[[-5.44 -5.59]
 [ 6.16  5.03]
 [ 7.01  5.03]
 [-5.29 -6.01]
 [-6.11 -2.28]]
=>
[[-5.59 -5.44]
 [ 5.03  6.16]
 [ 5.03  7.01]
 [-6.01 -5.29]
 [-2.28 -6.11]]

[[ 0.14  0.67  4.25  2.28  0.30 -3.46]
 [ 0.92 -0.12 -0.13  1.58  4.74 -2.72]
 [ 0.14  1.06  4.65  1.41 -0.14  1.11]
 [ 1.44  0.27 -0.13  0.89  4.74 -7.09]]
=>
[[-3.46  0.14  0.67  4.25  2.28  0.30]
 [-2.72  0.92 -0.12 -0.13  1.58  4.74]
 [ 1.11  0.14  1.06  4.65  1.41 -0.14]
 [-7.09  1.44  0.27 -0.13  0.89  4.74]]

[[-0.89  2.92 -0.75 -2.25 -1.57  0.27  3.54  3.37 -1.93  0.73]
 [ 0.12  2.39 -1.89 -3.51  0.75  3.65  1.86  0.37  3.28  3.99]
 [-0.21 -2.44 -0.24 -1.29 -0.37 -0.50 -1.07 -3.43  0.66 -6.09]
 [-3.19 -2.78  1.72  3.56 -5.88 -1.16  4.99 -2.68 -6.58  0.26]]
=>
[[ 0.73 -0.89  2.92 -0.75 -2.25 -1.57  0.27  3.54  3.37 -1.93]
 [ 3.99  0.12  2.39 -1.89 -3.51  0.75  3.65  1.86  0.37  3.28]
 [-6.09 -0.21 -2.44 -0.24 -1.29 -0.37 -0.50 -1.07 -3.43  0.66]
 [ 0.26 -3.19 -2.78  1.72  3.56 -5.88 -1.16  4.99 -2.68 -6.58]]

[[-3.24  2.00 -0.74 -0.25 -0.56 -2.23  6.25  0.00]
 [ 8.21  1.62 -1.54  0.65 -0.48  5.25  8.37 -0.07]
 [-2.74 -2.53 -0.41 -0.09  0.08 -2.19 -1.71  0.71]]
=>
[[ 0.00 -3.24  2.00 -0.74 -0.25 -0.56 -2.23  6.25]
 [-0.07  8.21  1.62 -1.54  0.65 -0.48  5.25  8.37]
 [ 0.71 -2.74 -2.53 -0.41 -0.09  0.08 -2.19 -1.71]]

[[-4.70  0.17  3.76]
 [ 3.19 -1.23 -6.54]
 [-4.30  6.25 -5.80]
 [-7.48 -5.43 -5.44]]
=>
[[ 3.76 -4.70  0.17]
 [-6.54  3.19 -1.23]
 [-5.80 -4.30  6.25]
 [-5.44 -7.48 -5.43]]

[[-0.76  2.08 -0.26  0.05  0.23  0.64  0.70 -0.52 -0.64 -1.10  0.17]
 [-6.68  1.75 -0.26  0.16  0.23 -0.52 -1.71 -0.46  0.91 -1.10  0.17]]
=>
[[ 0.17 -0.76  2.08 -0.26  0.05  0.23  0.64  0.70 -0.52 -0.64 -1.10]
 [ 0.17 -6.68  1.75 -0.26  0.16  0.23 -0.52 -1.71 -0.46  0.91 -1.10]]

[[ 1.09 -3.12  2.85 -1.19 -2.30  0.28  5.15  2.05 -5.20  2.76 -0.82 -3.67
  -5.77  7.12  0.05]
 [-0.30 -3.74 -0.68 -1.30 -5.23 -1.95  3.99  4.50 -0.34  2.85  2.21 -0.33
  -3.89  6.73 -0.86]]
=>
[[ 0.05  1.09 -3.12  2.85 -1.19 -2.30  0.28  5.15  2.05 -5.20  2.76 -0.82
  -3.67 -5.77  7.12]
 [-0.86 -0.30 -3.74 -0.68 -1.30 -5.23 -1.95  3.99  4.50 -0.34  2.85  2.21
  -0.33 -3.89  6.73]]

[[ 2.83  0.95 -2.47 -2.06]
 [ 1.74  0.23  0.94  1.52]
 [ 1.49  2.18 -1.40 -0.23]
 [ 0.78 -7.48 -1.47 -3.66]
 [ 3.94  0.44  3.35 -1.63]
 [-1.05  0.66  1.91  3.93]
 [-1.90 -0.18  0.45  2.11]
 [ 0.07  1.11  1.87 -1.35]
 [ 0.22  0.61  0.49 -0.30]]
=>
[[-2.06  2.83  0.95 -2.47]
 [ 1.52  1.74  0.23  0.94]
 [-0.23  1.49  2.18 -1.40]
 [-3.66  0.78 -7.48 -1.47]
 [-1.63  3.94  0.44  3.35]
 [ 3.93 -1.05  0.66  1.91]
 [ 2.11 -1.90 -0.18  0.45]
 [-1.35  0.07  1.11  1.87]
 [-0.30  0.22  0.61  0.49]]
---
[[-1.68  1.93  2.21  4.00]
 [-1.43 -0.45  3.07 -5.14]
 [-1.84 -4.80  0.95 -2.58]
 [ 4.31 -0.39  3.18  7.24]]
=>
[-1.68 -0.45  0.95  7.24]

[[ 2.03  0.26  1.95  0.34]
 [ 0.49 -0.02  0.63  0.04]
 [ 0.13 -0.02  0.23  0.01]
 [-7.20  0.00 -7.24 -0.59]
 [-0.25  0.01 -0.26 -0.01]]
=>
[ 2.03 -0.02  0.23 -0.59]

[[-1.03 -0.37  4.44 -5.10  2.87]
 [-4.13  7.70 -4.77 -6.07 -6.67]
 [-0.02 -4.88 -0.42 -3.53  2.88]
 [ 0.77 -2.51 -1.26 -2.00 -2.46]]
=>
[-1.03  7.70 -0.42 -2.00]

[[ 0.12  0.02  0.00  6.86  7.06]
 [-0.03  0.03  2.18  7.09  6.96]
 [-0.12 -0.06  0.05  6.89  7.05]
 [-0.05 -0.02  5.88  6.94  7.00]]
=>
[0.12 0.03 0.05 6.94]

[[-1.31 -6.59 -3.75 -1.74]
 [ 6.20 -5.86 -5.64  4.46]]
=>
[-1.31 -5.86]

[[ 7.14  0.76  3.70]
 [-3.36 -4.12 -8.24]]
=>
[ 7.14 -4.12]
